Below are the code and all the weights of a small trained network. Each question names an input and a class and asks about switching units off, where a switched-off unit gives its printed mean instead of its output.

import numpy as np


def w(rows, s, z=0):
    codes = np.array(rows[::2]) - 128.0
    scale = np.full(codes.shape[1], s)
    scale[-1] = z or s
    return codes * scale


def norm(h):
    return h / np.sqrt((h * h).mean(-1, keepdims=True) + 1e-5)


def f(y):
    return np.maximum(y, 0)


def log_softmax(a):
    a = a - a.max(-1, keepdims=True)
    return a - np.log(np.exp(a).sum(-1, keepdims=True))


def net(x, mask):
    res = np.array(x, float).reshape(1, 2) / 4 @ E
    u = 0
    for l in range(2):
        y = f(norm(res) @ A[l][:, :-1].T + A[l][:, -1])
        res = res + np.where(mask[u : u + 13], y, B[l][:, -1]) @ B[l][:, :-1]
        u += 13
    return log_softmax(norm(res)[-1] @ U[:, :-1].T + U[:, -1])


A, B = {}, {}
E = w([
[203,120,161,85,67,3],'x0',
[131,154,81,90,84,178],'x1',
],0.0041)
A[0] = w([
[200,117,116,60,25,128,63],'L0N0',
[141,193,114,122,127,148,25],'L0N1',
[159,47,173,128,113,22,82],'L0N2',
[185,86,203,153,131,76,90],'L0N3',
[157,192,135,46,59,54,140],'L0N4',
[144,105,149,112,112,164,27],'L0N5',
[130,107,138,106,168,128,4],'L0N6',
[93,184,142,159,184,156,103],'L0N7',
[203,192,92,93,91,94,94],'L0N8',
[110,175,61,91,115,150,122],'L0N9',
[90,126,23,165,83,167,114],'L0N10',
[241,79,180,169,108,1,171],'L0N11',
[86,100,145,202,144,130,83],'L0N12',
],0.0069,0.0031)
B[0] = w([
[210,182,144,96,174,41,187],'L0N0',
[102,153,111,106,133,126,134],'L0N1',
[203,233,97,65,28,74,208],'L0N2',
[190,178,81,27,100,82,186],'L0N3',
[187,228,65,88,83,80,211],'L0N4',
[112,84,160,133,82,128,128],'L0N5',
[143,86,168,116,72,140,128],'L0N6',
[131,68,146,148,95,87,175],'L0N7',
[184,203,124,115,67,100,177],'L0N8',
[129,148,133,134,64,135,167],'L0N9',
[152,122,119,52,114,116,180],'L0N10',
[164,255,60,68,58,187,254],'L0N11',
[166,159,144,158,164,79,162],'L0N12',
],0.0064,0.0089)
A[1] = w([
[126,170,63,108,110,224,141],'L1N0',
[77,83,191,48,78,130,2],'L1N1',
[93,90,89,142,70,125,97],'L1N2',
[122,98,253,201,221,98,64],'L1N3',
[66,197,47,115,168,181,43],'L1N4',
[102,142,93,56,23,181,174],'L1N5',
[60,83,139,98,37,174,83],'L1N6',
[118,65,162,185,216,119,156],'L1N7',
[45,186,112,170,115,223,129],'L1N8',
[97,141,66,96,90,117,96],'L1N9',
[183,116,133,102,142,132,40],'L1N10',
[108,184,44,121,136,64,122],'L1N11',
[43,126,128,72,100,100,191],'L1N12',
],0.0065,0.0026)
B[1] = w([
[90,99,139,164,100,43,207],'L1N0',
[80,79,75,203,155,75,139],'L1N1',
[93,99,75,173,97,115,143],'L1N2',
[123,105,197,47,143,254,173],'L1N3',
[110,36,113,215,141,55,151],'L1N4',
[115,63,143,198,187,128,254],'L1N5',
[56,98,79,212,170,63,164],'L1N6',
[161,110,194,92,126,172,172],'L1N7',
[112,160,66,149,143,69,162],'L1N8',
[109,123,126,147,201,139,181],'L1N9',
[110,137,88,67,109,150,134],'L1N10',
[119,114,153,119,61,201,192],'L1N11',
[85,209,144,140,195,188,157],'L1N12',
],0.0063,0.0084)
U = w([
[70,50,51,204,235,50,161],'0',
[220,215,53,56,117,51,245],'1',
[168,35,242,45,254,246,2],'2',
],0.0078,0.0037)

Each question gives the input, the list of numbers given to net, and the class t.
The units are the neurons (one row each of A and B). Each row of codes is followed by its name. A weight is (code - 128) times the scale printed after its matrix; where a second scale follows, it is the last column's (A, B and U).
mask holds one flag per neuron, layer by layer. A switched-off neuron (its flag False) gives its mean, the last column of its row in B, instead of its output. The means were averaged over made-up inputs and are rounded, as every weight is.
A unit's drop is (log p(t) with every unit on - log p(t) with that unit switched off) / (log p(t) with every unit on - log p(t) with every unit switched off).
unit that matters most: the unit with the biggest drop
k most important neurons: the k neurons with the biggest drops, biggest first
k most important neurons of layer l: the k neurons of layer l with the biggest drops, biggest first
drop when u is switched off: that unit's drop, to one decimal
input [0,0], class 0: unit that matters most	L0N0
input [-2,-2], class 2: 2 most important neurons	[L0N2 L0N11]
input [-3,-8], class 2: 3 most important neurons	[L0N4 L0N11 L0N2]
input [-3,-3], class 2: 2 most important neurons of layer 0	[L0N11 L0N2]
input [-1,-1], class 2: 3 most important neurons	[L0N4 L0N2 L0N11]
input [-4,-2], class 2: 3 most important neurons	[L0N11 L0N2 L0N4]
input [-6,-2], class 2: 3 most important neurons	[L0N11 L0N4 L0N2]
input [-8,-2], class 2: 2 most important neurons of layer 1	[L1N7 L1N3]
input [-4,-1], class 2: 2 most important neurons of layer 0	[L0N11 L0N12]
input [-1,5], class 0: 2 most important neurons of layer 0	[L0N12 L0N2]
input [-5,-8], class 2: drop when L0N11 is switched off	0.6
input [-7,0], class 0: drop when L0N0 is switched off	0.7
input [-5,-6], class 2: drop when L0N11 is switched off	1.0
